Below is a small trained network, with its code and all its weights. Each question gives an input and a class and asks what happens when units are switched off, that is, made to give their printed mean instead of their output.

import numpy as np


def w(rows, s, z=0):
    codes = np.array(rows[::2]) - 128.0
    scale = np.full(codes.shape[1], s)
    scale[-1] = z or s
    return codes * scale


def norm(h):
    return h / np.sqrt((h * h).mean(-1, keepdims=True) + 1e-5)


def f(y):
    return np.maximum(y, 0)


def log_softmax(a):
    a = a - a.max(-1, keepdims=True)
    return a - np.log(np.exp(a).sum(-1, keepdims=True))


def net(x, mask):
    res = np.array(x, float).reshape(1, 7) / 4 @ E
    u = 0
    for l in range(4):
        y = f(norm(res) @ A[l][:, :-1].T + A[l][:, -1])
        res = res + np.where(mask[u : u + 6], y, B[l][:, -1]) @ B[l][:, :-1]
        u += 6
    return log_softmax(norm(res)[-1] @ U[:, :-1].T + U[:, -1])


A, B = {}, {}
E = w([
[161,157,117,129,205,184],'x0',
[106,163,68,48,173,255],'x1',
[218,217,68,222,156,162],'x2',
[97,167,11,156,182,73],'x3',
[20,173,204,208,35,156],'x4',
[212,232,76,65,76,95],'x5',
[91,61,18,108,9,103],'x6',
],0.0046)
A[0] = w([
[176,225,125,148,85,134,120],'0.n1',
[133,134,147,115,192,64,39],'0.n2',
[146,137,34,2,125,156,4],'0.n3',
[127,106,143,127,46,190,62],'0.n4',
[236,104,155,113,163,125,8],'0.n5',
[197,90,151,109,129,125,39],'0.n6',
],0.013,0.0017)
B[0] = w([
[117,200,135,177,125,63,204],'0.n1',
[129,109,121,164,89,135,168],'0.n2',
[126,130,131,64,250,103,254],'0.n3',
[96,107,121,163,138,130,203],'0.n4',
[159,76,142,126,117,185,186],'0.n5',
[157,95,124,113,131,152,167],'0.n6',
],0.017,0.0078)
A[1] = w([
[127,159,80,11,77,114,81],'1.n1',
[52,98,158,87,45,90,46],'1.n2',
[178,93,122,13,72,53,111],'1.n3',
[101,199,107,47,104,174,55],'1.n4',
[134,129,70,25,112,143,5],'1.n5',
[124,181,117,35,48,175,28],'1.n6',
],0.011,0.0029)
B[1] = w([
[188,134,99,126,172,169,176],'1.n1',
[43,113,65,109,41,181,251],'1.n2',
[158,120,154,85,219,29,235],'1.n3',
[166,120,120,160,228,99,147],'1.n4',
[176,254,168,148,156,22,201],'1.n5',
[138,61,134,172,118,160,129],'1.n6',
],0.0099,0.0032)
A[2] = w([
[145,141,121,106,103,161,66],'2.n1',
[24,66,164,129,123,91,151],'2.n2',
[111,210,157,101,168,234,130],'2.n3',
[158,103,143,65,82,149,3],'2.n4',
[150,120,177,135,153,123,138],'2.n5',
[180,134,8,187,178,141,102],'2.n6',
],0.016,0.0024)
B[2] = w([
[120,178,97,145,150,125,130],'2.n1',
[17,150,9,59,82,153,254],'2.n2',
[234,172,176,30,185,42,189],'2.n3',
[97,26,187,169,128,71,144],'2.n4',
[119,144,120,53,128,181,182],'2.n5',
[10,151,69,85,1,226,207],'2.n6',
],0.01,0.009)
A[3] = w([
[164,233,94,121,142,83,25],'3.n1',
[191,172,113,86,162,147,116],'3.n2',
[102,76,214,115,68,146,131],'3.n3',
[168,10,159,150,205,195,4],'3.n4',
[117,81,143,26,215,103,135],'3.n5',
[55,77,83,150,204,80,132],'3.n6',
],0.012,0.0023)
B[3] = w([
[148,36,205,212,69,83,184],'3.n1',
[82,150,173,11,138,161,182],'3.n2',
[106,58,134,52,167,169,149],'3.n3',
[123,1,124,255,137,46,164],'3.n4',
[168,180,6,127,235,113,246],'3.n5',
[138,218,95,125,146,242,196],'3.n6',
],0.0096,0.012)
U = w([
[136,200,182,242,84,48,113],'0',
[159,157,80,63,254,112,188],'1',
[190,160,209,123,108,153,3],'2',
[180,11,152,166,149,147,76],'3',
[36,142,51,138,65,173,185],'4',
],0.013,0.0046)

Each question gives the input, the list of numbers given to net, and the class t.
The units are the neurons (one row each of A and B). Each row of codes is followed by its name. A weight is (code - 128) times the scale printed after its matrix; where a second scale follows, it is the last column's (A, B and U).
mask holds one flag per neuron, layer by layer. A switched-off neuron (its flag False) gives its mean, the last column of its row in B, instead of its output. The means were averaged over made-up inputs and are rounded, as every weight is.
A unit's drop is (log p(t) with every unit on - log p(t) with that unit switched off) / (log p(t) with every unit on - log p(t) with every unit switched off).
The circuit of an input: a set's keep is (log p(t) with only the set's units on - log p(t) with every unit switched off) / (log p(t) with every unit on - log p(t) with every unit switched off). Starting from the 12 units with the biggest drops (on a tie, the unit counted first), units are removed one at a time, each time the one whose removal leaves the highest keep (on an exact tie, the one counted first), for as long as the keep stays at least 0.8.
circuit, biggest first: the units of the circuit, biggest drop first
unit that matters most: the unit with the biggest drop
top k neurons: the k neurons with the biggest drops, biggest first
k most important neurons of layer l: the k neurons of layer l with the biggest drops, biggest first
drop when u is switched off: that unit's drop, to one decimal
input [7,1,5,2,5,-4,0], class 0: circuit, biggest first : (0.n3 2.n2 2.n3 3.n1)
input [-6,-5,-4,-3,1,8,-7], class 0: circuit, biggest first : (0.n1 0.n3)
input [-1,0,5,1,-1,6,-2], class 0: circuit, biggest first : (0.n1 3.n1)
input [3,-7,0,4,-7,7,-5], class 4: unit that matters most : 2.n6
input [4,-4,3,-3,-2,5,1], class 2: circuit, biggest first : (0.n1 2.n2 0.n5 3.n5)
input [4,0,1,-4,1,6,-6], class 2: top 2 neurons : (0.n1 0.n3)
input [-4,5,-4,-7,5,5,-5], class 4: top 3 neurons : (0.n3 0.n4 1.n2)
input [-7,6,7,-8,-5,-5,-3], class 3: circuit, biggest first : (0.n5 3.n4)
input [-6,-5,5,6,1,6,8], class 0: circuit, biggest first : (2.n2 3.n1)
input [-5,-4,3,4,5,-3,-4], class 4: top 4 neurons : (2.n3 1.n5 0.n3 2.n2)
input [-4,-8,3,-7,4,4,0], class 0: top 2 neurons : (0.n1 2.n6)
input [1,-3,4,-3,5,-4,-6], class 2: 3 most important neurons of layer 0 : (0.n3 0.n4 0.n2)
input [-5,-6,-3,3,7,6,-5], class 0: top 2 neurons : (0.n1 2.n6)
input [-4,-2,-1,5,-5,-5,-8], class 3: unit that matters most : 0.n5
input [6,2,6,-3,3,-2,-5], class 2: top 2 neurons : (0.n3 0.n1)
input [2,-3,3,0,0,-4,-2], class 3: top 2 neurons : (0.n3 2.n2)
input [-1,-5,5,-5,0,7,8], class 0: top 2 neurons : (0.n1 2.n2)
input [-5,-6,-2,-7,-4,-4,5], class 4: top 2 neurons : (0.n3 2.n2)
input [6,-1,-3,-6,-2,-2,-6], class 3: 2 most important neurons of layer 0 : (0.n3 0.n5)
input [7,-6,5,4,-5,-3,1], class 4: circuit, biggest first : (2.n6)
input [0,-4,0,-3,6,-7,-7], class 4: 2 most important neurons of layer 0 : (0.n3 0.n5)
input [-5,4,7,4,7,3,-2], class 0: drop when 0.n1 is switched off : 0.1
input [-5,-7,-7,3,-3,-5,-3], class 4: drop when 0.n3 is switched off : 0.2
input [-7,-1,3,-3,-6,-3,0], class 3: drop when 1.n1 is switched off : 0.0
